Below is a small trained network, with its code and all its weights. Each question gives an input and a class and asks what happens when units are switched off, that is, made to give their printed mean instead of their output.

import numpy as np


def w(rows, s, z=0):
    codes = np.array(rows[::2]) - 128.0
    scale = np.full(codes.shape[1], s)
    scale[-1] = z or s
    return codes * scale


def f(y):
    return np.maximum(y, 0)


def log_softmax(a):
    a = a - a.max(-1, keepdims=True)
    return a - np.log(np.exp(a).sum(-1, keepdims=True))


def net(x, mask):
    res = np.array(x, float).reshape(1, 4) / 4 @ E
    y = f(res @ A[0][:, :-1].T + A[0][:, -1])
    res = res + np.where(mask, y, B[0][:, -1]) @ B[0][:, :-1]
    return log_softmax(res[-1] @ U[:, :-1].T + U[:, -1])


A, B = {}, {}
E = w([
[116,154,113,132,140,10,127,78,111,112,156,161],'x0',
[85,157,95,174,173,117,193,208,123,122,126,112],'x1',
[76,116,102,134,94,130,136,112,135,69,132,34],'x2',
[44,151,129,178,163,180,103,122,133,55,139,98],'x3',
],0.013)
A[0] = w([
[225,128,148,118,127,239,128,193,123,218,120,200,101],'neuron 1',
[93,129,113,147,152,62,147,192,131,136,128,135,142],'neuron 2',
[83,121,140,130,120,247,77,67,124,76,124,120,16],'neuron 3',
[41,144,135,149,158,89,153,205,125,125,129,125,120],'neuron 4',
[251,102,128,98,108,149,106,111,136,192,124,183,145],'neuron 5',
[187,112,134,105,97,114,135,120,130,158,126,59,156],'neuron 6',
[210,109,128,96,96,54,119,77,132,157,125,94,84],'neuron 7',
[135,130,128,114,131,11,127,50,124,142,124,232,117],'neuron 8',
[131,128,153,141,155,38,75,141,145,110,131,152,5],'neuron 9',
],0.014,0.002)
B[0] = w([
[187,39,52,97,151,180,93,131,166,145,131,217,250],'neuron 1',
[144,157,140,151,134,130,139,210,113,109,108,159,184],'neuron 2',
[88,148,128,141,174,199,130,16,149,105,145,69,219],'neuron 3',
[99,136,145,139,114,130,158,199,125,14,119,175,209],'neuron 4',
[125,176,195,121,114,186,177,197,98,243,113,128,241],'neuron 5',
[121,73,107,84,70,119,109,153,131,101,124,104,176],'neuron 6',
[117,153,175,124,56,74,132,149,104,159,118,77,210],'neuron 7',
[147,162,113,160,184,6,112,32,114,175,157,114,240],'neuron 8',
[128,142,139,156,125,76,80,93,141,121,135,160,173],'neuron 9',
],0.015,0.021)
U = w([
[25,146,123,149,169,210,125,65,191,77,123,67,181],'0',
[199,63,78,82,187,203,113,141,185,201,99,254,163],'1',
[154,224,121,197,184,1,99,88,92,155,152,198,171],'2',
[88,66,87,80,38,88,122,138,141,103,85,44,145],'3',
[82,187,105,205,170,102,185,211,129,50,87,210,104],'4',
[154,167,198,77,74,114,151,147,84,226,92,126,2],'5',
],0.0072,0.0023)

Each question gives the input, the list of numbers given to net, and the class t.
The units are the neurons (one row each of A and B). Each row of codes is followed by its name. A weight is (code - 128) times the scale printed after its matrix; where a second scale follows, it is the last column's (A, B and U).
mask holds one flag per neuron, in row order. A switched-off neuron (its flag False) gives its mean, the last column of its row in B, instead of its output. The means were averaged over made-up inputs and are rounded, as every weight is.
A unit's drop is (log p(t) with every unit on - log p(t) with that unit switched off) / (log p(t) with every unit on - log p(t) with every unit switched off).
The circuit of an input: a set's keep is (log p(t) with only the set's units on - log p(t) with every unit switched off) / (log p(t) with every unit on - log p(t) with every unit switched off). Starting from all 9 units, units are removed one at a time, each time the one whose removal leaves the highest keep (on an exact tie, the one counted first), for as long as the keep stays at least 0.8.
units of the circuit, in order: the units of the circuit, biggest drop first
top k neurons: the k neurons with the biggest drops, biggest first
drop when u is switched off: that unit's drop, to one decimal
input [8,4,8,1], class 4: units of the circuit, in order	neuron 4
input [5,1,3,3], class 4: units of the circuit, in order	neuron 8; neuron 4
input [-4,-4,2,0], class 0: top 2 neurons	neuron 3; neuron 1
input [4,2,-3,6], class 4: top 2 neurons	neuron 4; neuron 8
input [3,-6,2,-7], class 5: top 2 neurons	neuron 5; neuron 7
input [-4,3,6,-1], class 0: top 2 neurons	neuron 1; neuron 7
input [-2,-7,-4,-5], class 5: top 3 neurons	neuron 5; neuron 7; neuron 8
input [3,-7,5,-3], class 5: top 2 neurons	neuron 7; neuron 6
input [-4,-7,0,-5], class 5: top 2 neurons	neuron 5; neuron 7
input [2,3,6,4], class 4: top 2 neurons	neuron 4; neuron 2
input [2,-7,0,-6], class 5: drop when neuron 5 is switched off	2.5
input [-7,1,1,3], class 0: drop when neuron 3 is switched off	1.0
input [-6,-2,7,-5], class 3: drop when neuron 6 is switched off	0.2
input [7,7,2,8], class 4: drop when neuron 2 is switched off	0.0
